Below is a small trained network, with its code and all its weights. Each question gives an input and a class and asks what happens when units are switched off, that is, made to give their printed mean instead of their output.

import numpy as np


def w(rows, s, z=0):
    codes = np.array(rows[::2]) - 128.0
    scale = np.full(codes.shape[1], s)
    scale[-1] = z or s
    return codes * scale


def f(y):
    return y / 2 * (1 + np.tanh(0.7978845608 * (y + 0.044715 * y**3)))


def log_softmax(a):
    a = a - a.max(-1, keepdims=True)
    return a - np.log(np.exp(a).sum(-1, keepdims=True))


def net(x, mask):
    res = np.array(x, float).reshape(1, 6) / 4 @ E
    y = f(res @ A[0][:, :-1].T + A[0][:, -1])
    res = res + np.where(mask, y, B[0][:, -1]) @ B[0][:, :-1]
    return log_softmax(res[-1] @ U[:, :-1].T + U[:, -1])


A, B = {}, {}
E = w([
[188,97,120,138,184,196,174,119],'x0',
[75,20,141,127,125,196,163,11],'x1',
[109,158,104,92,136,208,131,138],'x2',
[154,197,51,180,102,123,166,99],'x3',
[138,129,64,149,129,123,151,153],'x4',
[185,61,108,159,91,190,119,190],'x5',
],0.012)
A[0] = w([
[88,136,170,133,176,143,157,65,150],'n1',
[94,148,187,87,132,42,124,108,253],'n2',
[181,187,16,198,110,150,158,124,195],'n3',
[142,156,130,164,59,91,82,161,172],'n4',
[121,67,164,147,152,83,100,86,135],'n5',
[165,125,105,168,120,108,89,122,106],'n6',
[124,44,187,74,96,81,132,99,184],'n7',
[177,161,137,151,113,93,99,125,96],'n8',
[172,118,37,151,164,152,179,115,207],'n9',
[163,155,97,135,89,129,70,124,142],'n10',
[46,93,192,107,135,155,138,136,198],'n11',
[70,169,185,62,124,147,116,157,145],'n12',
[110,159,153,70,158,101,73,145,176],'n13',
[88,99,148,201,139,131,159,10,251],'n14',
],0.012,0.005)
B[0] = w([
[83,143,116,172,134,254,96,73,194],'n1',
[189,132,169,164,142,116,117,74,224],'n2',
[114,159,47,103,37,117,157,172,243],'n3',
[101,139,158,20,95,123,195,90,202],'n4',
[136,111,138,15,221,78,152,52,177],'n5',
[83,107,166,78,110,173,149,137,149],'n6',
[159,76,120,84,149,72,112,106,202],'n7',
[62,138,153,66,78,87,145,87,167],'n8',
[186,130,132,155,10,170,77,111,212],'n9',
[72,133,144,83,133,155,181,132,163],'n10',
[100,120,144,112,152,62,98,107,200],'n11',
[187,171,143,135,198,76,154,111,183],'n12',
[152,195,128,84,211,98,135,119,190],'n13',
[160,136,151,211,141,241,92,62,255],'n14',
],0.0098,0.016)
U = w([
[8,132,186,79,122,92,143,100,103],'0',
[235,60,124,124,137,163,156,125,175],'1',
[157,157,133,89,158,28,124,92,25],'2',
[120,80,138,127,138,119,18,191,83],'3',
[139,160,163,146,255,149,104,94,255],'4',
[154,172,81,180,61,179,130,136,168],'5',
[49,163,27,74,106,131,225,192,75],'6',
],0.0097,0.0036)

Each question gives the input, the list of numbers given to net, and the class t.
The units are the neurons (one row each of A and B). Each row of codes is followed by its name. A weight is (code - 128) times the scale printed after its matrix; where a second scale follows, it is the last column's (A, B and U).
mask holds one flag per neuron, in row order. A switched-off neuron (its flag False) gives its mean, the last column of its row in B, instead of its output. The means were averaged over made-up inputs and are rounded, as every weight is.
A unit's drop is (log p(t) with every unit on - log p(t) with that unit switched off) / (log p(t) with every unit on - log p(t) with every unit switched off).
The circuit of an input: a set's keep is (log p(t) with only the set's units on - log p(t) with every unit switched off) / (log p(t) with every unit on - log p(t) with every unit switched off). Starting from the 12 units with the biggest drops (on a tie, the unit counted first), units are removed one at a time, each time the one whose removal leaves the highest keep (on an exact tie, the one counted first), for as long as the keep stays at least 0.8.
units of the circuit, in order: the units of the circuit, biggest drop first
unit that matters most: the unit with the biggest drop
k most important neurons: the k neurons with the biggest drops, biggest first
drop of u: that unit's drop, to one decimal
input [0,6,0,5,-2,-3], class 5: unit that matters most	n13
input [-7,-7,-8,2,-5,0], class 0: 4 most important neurons	n4, n8, n10, n6
input [-8,-1,3,-1,-1,3], class 2: units of the circuit, in order	n12, n1
input [-6,3,-1,-6,8,2], class 2: units of the circuit, in order	n1, n7
input [-4,-6,-8,0,-4,1], class 0: 4 most important neurons	n4, n8, n6, n10
input [-7,5,-5,-4,-4,8], class 2: units of the circuit, in order	n7, n5
input [-1,-2,2,6,5,7], class 6: 2 most important neurons	n3, n14
input [-4,-4,-6,6,0,-5], class 0: 3 most important neurons	n2, n8, n4
input [-3,-2,-3,0,-4,3], class 0: 2 most important neurons	n4, n12
input [6,-3,-7,3,-3,2], class 5: 3 most important neurons	n9, n5, n13
input [-1,-3,-2,-2,-1,8], class 6: units of the circuit, in order	n14, n2
input [-5,-5,5,-1,0,2], class 6: units of the circuit, in order	n14, n11
input [-6,-4,8,-8,0,-1], class 2: 2 most important neurons	n14, n1
input [-1,6,5,-2,6,-3], class 4: units of the circuit, in order	n3
input [-1,4,1,1,-6,3], class 4: 2 most important neurons	n3, n9
input [2,-5,-1,-8,-3,5], class 2: 2 most important neurons	n14, n1
input [7,-6,1,2,-3,6], class 5: 2 most important neurons	n9, n5
input [2,0,-8,-4,-7,6], class 2: 2 most important neurons	n5, n14
input [-6,-6,-3,-3,7,0], class 0: 3 most important neurons	n4, n8, n10
input [3,-5,5,7,-1,1], class 6: units of the circuit, in order	n3
input [8,-7,-1,8,0,3], class 6: 2 most important neurons	n3, n14
input [7,8,-3,8,-4,-5], class 5: drop of n9	0.2
input [6,7,-2,-1,1,0], class 4: drop of n3	0.5
input [5,-7,-1,0,-5,7], class 6: drop of n14	0.1
input [3,-7,-8,-2,3,-2], class 0: drop of n12	0.2
